[[33.9, -17.2, 22.5, -28.9, -4.2], [-37.1, 43.6, -3.5, 1.6, -16.0]]	-28.9
[-30.9, -24.8, 55.3, -46.4]	55.3
[28.8, 10.9, -1.3, -41.4]	-1.3
[-12.6, 3.6, -7.8, 36.9, 41.2, -35.8]	41.2
[4.9, -7.2, -47.7, 6.9, 48.0, 30.1]	48.0
[[4.7, 33.6, -2.2, -10.0, 6.8], [20.9, -43.0, -3.1, -50.8, 43.6]]	-10.0
---
[[ 28  23 -37  29  26  31]
 [ 12  11 -19   8   7  14]
 [-29 -22  11 -26 -27 -36]] >> -19

[[4 4 2 8 7 3 8]
 [2 5 3 5 4 5 4]
 [2 5 3 5 4 5 4]] >> 3

[[85 78 18 93]
 [68 81 20 88]
 [33 27 85 41]] >> 20

[[746 735 756 729 761]
 [744 735 756 729 766]
 [528 537 186 912 828]] >> 756

[[ 40   5  -5  -5 -45   0]
 [-49  10  -2 -21  -2  -9]
 [ 36   4  -5  -4 -40  -1]] >> -2

[[39 48 53 18 49 47 45]
 [41 51 49 20 50 45 45]
 [54 45 49 79 50 48 44]] >> 49

[[ 375  558  207  477 -240  349]
 [ 123  386  516   62 -501  204]
 [ 108  379  684  234 -219  207]] >> 516

[[77 88 59  2  5 84]
 [15  9 69 60 85  5]
 [82 86 88  4  8 51]] >> 69
---
[71 25 59 78 72] yields 59

[[300 338 816 683 656 406]
 [421 360 109 218 196 412]
 [211 447 407  99 554 283]] yields 99

[6570 9613 9430 3105 6858 3817] yields 3105

[[2 5 2 6 4 7 2]
 [7 5 8 2 8 2 3]
 [2 5 3 8 3 7 2]] yields 3

[207  29 115  65 135 122 189] yields 135

[[-295 -197 -217   -8    9  555    5]
 [  83   93  105 -211   -2  196 -649]] yields -2

[ 35 -38 -49  -7   6] yields -49
---
[-33.0 -46.6  36.3  52.0] ==> -46.6
[ 42.9  45.1  21.5 -32.8 -53.8  26.4] ==> -32.8
[-49.3  24.2  27.9  10.7] ==> 24.2
[ 34.8  43.5 -29.0  40.4 -15.5 -37.2] ==> 40.4
[-46.4 -18.7 -28.2  56.5 -43.3  52.7   5.9] ==> -43.3
[ 16.5  29.0   1.1 -50.2 -41.0] ==> 1.1
[-23.1  14.3 -17.4 -12.3  47.3 -11.7  -8.9] ==> 47.3
[ 17.0 -31.7  46.7  12.1  23.0  13.0] ==> 12.1
[ -4.3  38.8 -49.2  25.5] ==> 38.8
---
array([ 45, 614, 833, 463, 705]) ⇒ 614
array([79, 50, 40, 13, 37]) ⇒ 40
array([62, 11, 49, 20, 85]) ⇒ 49
array([-905, -861, -837,  756, -309]) ⇒ -837
array([-29,  37,  27,  39, -25]) ⇒ 27
array([424, 189, 203, 942, 768]) ⇒ 424
---
Input:
[[ 162.4   98.1  149.6   34.1  162.9  -29.8    8.1]
 [ 118.5    8.2  183.3  -13.5  200.8  -90.6 -123.2]]
Output: 8.2

Input: [ 1.678 -1.781  0.585 -0.144  0.735  0.907]
Output: -1.781

Input:
[[  0.85   5.60   0.37 -19.86   5.84   8.86  -8.76]
 [  2.88   9.06   1.12   1.80  -7.93  -1.97  -3.16]
 [  8.18  -3.09   4.61  11.37  -1.88  12.35  18.99]]
Output: -3.09

Input: [ -30.1  158.6  176.7 -106.8]
Output: 158.6

Input:
[[ 0.08  0.05  0.07 -0.01  0.00  0.05]
 [ 0.21  0.21  0.20 -0.06 -0.13  0.22]
 [ 0.10  0.12  0.10  0.00 -0.04  0.12]]
Output: 0.12

Input: [-1.7  1.8  1.9  0.1  0.9 -0.7]
Output: 1.8

Input:
[[  97.7   50.1 -151.7   18.9 -186.8]
 [ -11.2  -29.7 -126.8    0.3 -127.1]
 [ 119.1   60.3 -147.5   22.8 -192.2]]
Output: 60.3
---
[  2.9  23.6   2.0 -12.8  42.5] value 23.6

[[ 19.4   9.7 -31.4  55.2  34.6]
 [-18.8 -18.6  -6.0  -3.4  14.6]
 [-46.4 -45.2  20.8 -22.8  55.2]] value 9.7

[-19.8 -48.4  26.8 -20.2] value -48.4

[[-16.9  -0.9  -3.9  -1.6   4.2   6.0   2.4]
 [ 42.1  27.8  -3.0   9.2   0.0  -4.1  -0.3]
 [ 47.5  -6.2  -3.8  -0.7  -1.3   7.6   0.5]] value -0.9

[[-34.9 -37.4  22.8 -33.9 -18.1]
 [-15.4 -47.8  -9.6   7.9 -26.5]
 [ -9.4 -47.0 -26.2  21.5 -29.8]] value -37.4

[ 14.4  -7.2  51.1 -21.4] value -7.2

[[-20.5  31.8 -38.8  23.0  50.2 -31.1  32.2]
 [-44.9  21.6 -49.3 -25.2  18.5   3.1  10.0]] value 31.8
